Below are the code and all the weights of a small trained network. Each question names an input and a class and asks about switching units off, where a switched-off unit gives its printed mean instead of its output.

import numpy as np


def w(rows, s, z=0):
    codes = np.array(rows[::2]) - 128.0
    scale = np.full(codes.shape[1], s)
    scale[-1] = z or s
    return codes * scale


def norm(h):
    return h / np.sqrt((h * h).mean(-1, keepdims=True) + 1e-5)


def f(y):
    return np.maximum(y, 0)


def log_softmax(a):
    a = a - a.max(-1, keepdims=True)
    return a - np.log(np.exp(a).sum(-1, keepdims=True))


def net(x, mask):
    res = np.array(x, float).reshape(1, 4) / 4 @ E
    u = 0
    for l in range(4):
        y = f(norm(res) @ A[l][:, :-1].T + A[l][:, -1])
        res = res + np.where(mask[u : u + 7], y, B[l][:, -1]) @ B[l][:, :-1]
        u += 7
    return log_softmax(norm(res)[-1] @ U[:, :-1].T + U[:, -1])


A, B = {}, {}
E = w([
[239,215,181,180,236,103,95,197,107],'x0',
[119,133,124,105,168,118,92,62,122],'x1',
[128,152,127,114,157,133,191,113,134],'x2',
[159,41,41,79,178,2,141,179,181],'x3',
],0.0031)
A[0] = w([
[107,147,110,116,169,108,85,72,126,37],'L0N0',
[117,145,120,163,74,124,171,228,138,3],'L0N1',
[123,139,118,124,165,113,87,57,141,51],'L0N2',
[118,116,128,139,146,125,127,127,134,83],'L0N3',
[138,114,112,144,72,111,4,159,117,32],'L0N4',
[109,145,103,131,116,145,139,170,138,81],'L0N5',
[136,176,106,108,170,124,255,92,123,37],'L0N6',
],0.0089,0.0043)
B[0] = w([
[205,69,165,41,171,160,147,38,85,195],'L0N0',
[239,46,178,37,185,170,158,36,36,200],'L0N1',
[209,75,146,54,128,161,137,96,65,208],'L0N2',
[114,116,86,113,145,172,118,146,116,130],'L0N3',
[1,65,223,181,175,173,93,163,237,224],'L0N4',
[170,109,165,118,140,131,161,78,99,150],'L0N5',
[21,33,229,194,129,175,18,179,230,251],'L0N6',
],0.0064,0.0026)
A[1] = w([
[123,146,77,138,138,128,159,129,163,85],'L1N0',
[69,113,57,79,2,109,177,97,155,51],'L1N1',
[158,129,85,129,116,91,102,132,93,91],'L1N2',
[173,95,159,143,63,158,202,219,124,4],'L1N3',
[146,78,30,74,173,28,149,206,179,103],'L1N4',
[199,229,135,157,204,77,95,203,125,65],'L1N5',
[121,237,121,163,66,201,118,102,109,72],'L1N6',
],0.0091,0.0016)
B[1] = w([
[128,82,95,116,75,83,85,129,117,133],'L1N0',
[139,104,32,179,235,152,128,140,117,236],'L1N1',
[131,127,168,139,127,109,153,166,136,138],'L1N2',
[122,111,139,77,166,111,74,53,127,163],'L1N3',
[126,217,219,133,49,126,134,99,112,254],'L1N4',
[85,70,1,152,177,156,137,109,127,235],'L1N5',
[144,183,189,110,55,58,145,133,135,210],'L1N6',
],0.0092,0.0058)
A[2] = w([
[118,168,65,1,88,193,145,243,171,93],'L2N0',
[222,123,88,25,75,210,129,217,179,85],'L2N1',
[180,126,79,111,102,125,90,212,196,106],'L2N2',
[172,173,128,114,149,149,126,243,201,79],'L2N3',
[61,123,145,82,133,168,64,208,224,46],'L2N4',
[76,99,115,69,68,158,165,208,223,62],'L2N5',
[188,84,121,32,104,193,111,116,96,2],'L2N6',
],0.0079,0.00095)
B[2] = w([
[108,106,173,103,138,153,82,140,57,128],'L2N0',
[159,144,129,125,119,132,198,253,104,136],'L2N1',
[150,171,128,156,173,157,129,112,87,134],'L2N2',
[104,58,125,119,105,110,135,127,77,137],'L2N3',
[82,113,141,220,116,127,141,228,143,243],'L2N4',
[193,145,201,137,189,117,95,183,75,167],'L2N5',
[224,116,138,84,163,23,174,166,48,254],'L2N6',
],0.006,0.0033)
A[3] = w([
[120,125,60,1,63,145,94,186,226,71],'L3N0',
[156,126,3,67,108,113,132,207,218,99],'L3N1',
[134,186,100,77,106,167,110,140,133,118],'L3N2',
[160,166,46,12,85,127,110,219,241,46],'L3N3',
[154,178,116,52,33,189,128,155,196,26],'L3N4',
[111,182,60,16,106,176,58,188,243,3],'L3N5',
[133,138,50,5,54,173,113,211,203,52],'L3N6',
],0.0093,0.0016)
B[3] = w([
[95,75,162,207,188,79,174,142,67,128],'L3N0',
[111,141,95,207,157,110,169,150,9,248],'L3N1',
[82,110,175,202,103,102,162,164,101,160],'L3N2',
[100,98,142,148,199,104,107,87,93,128],'L3N3',
[75,205,73,253,117,83,151,70,49,221],'L3N4',
[126,109,188,141,93,177,158,111,97,128],'L3N5',
[175,144,192,138,129,29,168,138,37,128],'L3N6',
],0.0064,0.0018)
U = w([
[110,126,5,166,180,156,142,110,119,158],'0',
[124,225,167,139,47,92,144,102,116,151],'1',
[195,82,155,49,161,123,135,89,89,139],'2',
[77,83,176,157,135,165,87,169,185,145],'3',
[151,122,121,126,127,95,142,194,120,134],'4',
[152,143,48,55,52,138,117,182,211,9],'5',
[153,141,50,64,50,138,113,182,201,1],'6',
[139,154,59,36,86,133,122,179,211,41],'7',
],0.011,0.0063)

Each question gives the input, the list of numbers given to net, and the class t.
The units are the neurons (one row each of A and B). Each row of codes is followed by its name. A weight is (code - 128) times the scale printed after its matrix; where a second scale follows, it is the last column's (A, B and U).
mask holds one flag per neuron, layer by layer. A switched-off neuron (its flag False) gives its mean, the last column of its row in B, instead of its output. The means were averaged over made-up inputs and are rounded, as every weight is.
A unit's drop is (log p(t) with every unit on - log p(t) with that unit switched off) / (log p(t) with every unit on - log p(t) with every unit switched off).
The circuit of an input: a set's keep is (log p(t) with only the set's units on - log p(t) with every unit switched off) / (log p(t) with every unit on - log p(t) with every unit switched off). Starting from the 12 units with the biggest drops (on a tie, the unit counted first), units are removed one at a time, each time the one whose removal leaves the highest keep (on an exact tie, the one counted first), for as long as the keep stays at least 0.8.
circuit, biggest first: the units of the circuit, biggest drop first
unit that matters most: the unit with the biggest drop
k most important neurons: the k neurons with the biggest drops, biggest first
k most important neurons of layer l: the k neurons of layer l with the biggest drops, biggest first
drop when u is switched off: that unit's drop, to one decimal
input [-6,-7,8,5], class 3: 2 most important neurons : (L0N6; L0N2)
input [6,4,7,3], class 3: 3 most important neurons : (L0N6; L1N1; L2N4)
input [-2,1,2,-4], class 1: unit that matters most : L1N6
input [-7,-7,7,-7], class 0: 3 most important neurons : (L1N1; L1N4; L0N4)
input [-5,-2,-6,8], class 1: 2 most important neurons : (L1N4; L0N6)
input [5,0,0,-5], class 0: circuit, biggest first : (L1N5; L0N6)
input [4,7,-6,-3], class 2: 4 most important neurons : (L0N2; L0N0; L0N6; L2N6)
input [-1,-5,5,5], class 1: 4 most important neurons : (L1N1; L1N5; L1N4; L0N4)
input [8,4,8,-7], class 0: 3 most important neurons : (L1N5; L1N4; L0N4)
input [-8,-2,-8,-6], class 0: 2 most important neurons of layer 1 : (L1N1; L1N4)
input [-5,5,6,2], class 3: 2 most important neurons : (L0N6; L1N5)
input [6,8,-3,-1], class 2: 3 most important neurons : (L0N0; L0N2; L1N1)
input [-5,4,-6,1], class 3: 3 most important neurons : (L0N4; L1N5; L2N4)
input [7,-8,7,-2], class 2: 4 most important neurons : (L0N1; L1N3; L1N1; L0N6)
input [8,-4,-3,-7], class 0: circuit, biggest first : (L1N5)
input [-5,4,8,7], class 3: 3 most important neurons : (L0N6; L1N6; L1N1)
input [-2,6,8,5], class 3: 2 most important neurons of layer 0 : (L0N6; L0N1)
input [-4,-8,-7,-3], class 2: 2 most important neurons of layer 0 : (L0N1; L0N6)
input [2,6,-7,-1], class 3: 3 most important neurons : (L0N4; L2N4; L0N1)
input [-5,5,-5,-7], class 1: most important neuron : (L1N6)
input [-5,-4,0,-4], class 0: 2 most important neurons : (L1N1; L1N4)
input [7,-8,6,-7], class 2: 4 most important neurons of layer 1 : (L1N3; L1N4; L1N1; L1N6)
input [-6,8,4,8], class 1: drop when L0N1 is switched off : 0.3
input [-2,8,1,1], class 2: drop when L0N0 is switched off : 0.1
input [3,7,1,3], class 2: drop when L0N4 is switched off : 0.0
input [8,4,-1,-4], class 0: drop when L1N5 is switched off : 3.3
input [-7,-3,4,-5], class 0: unit that matters most : L1N1
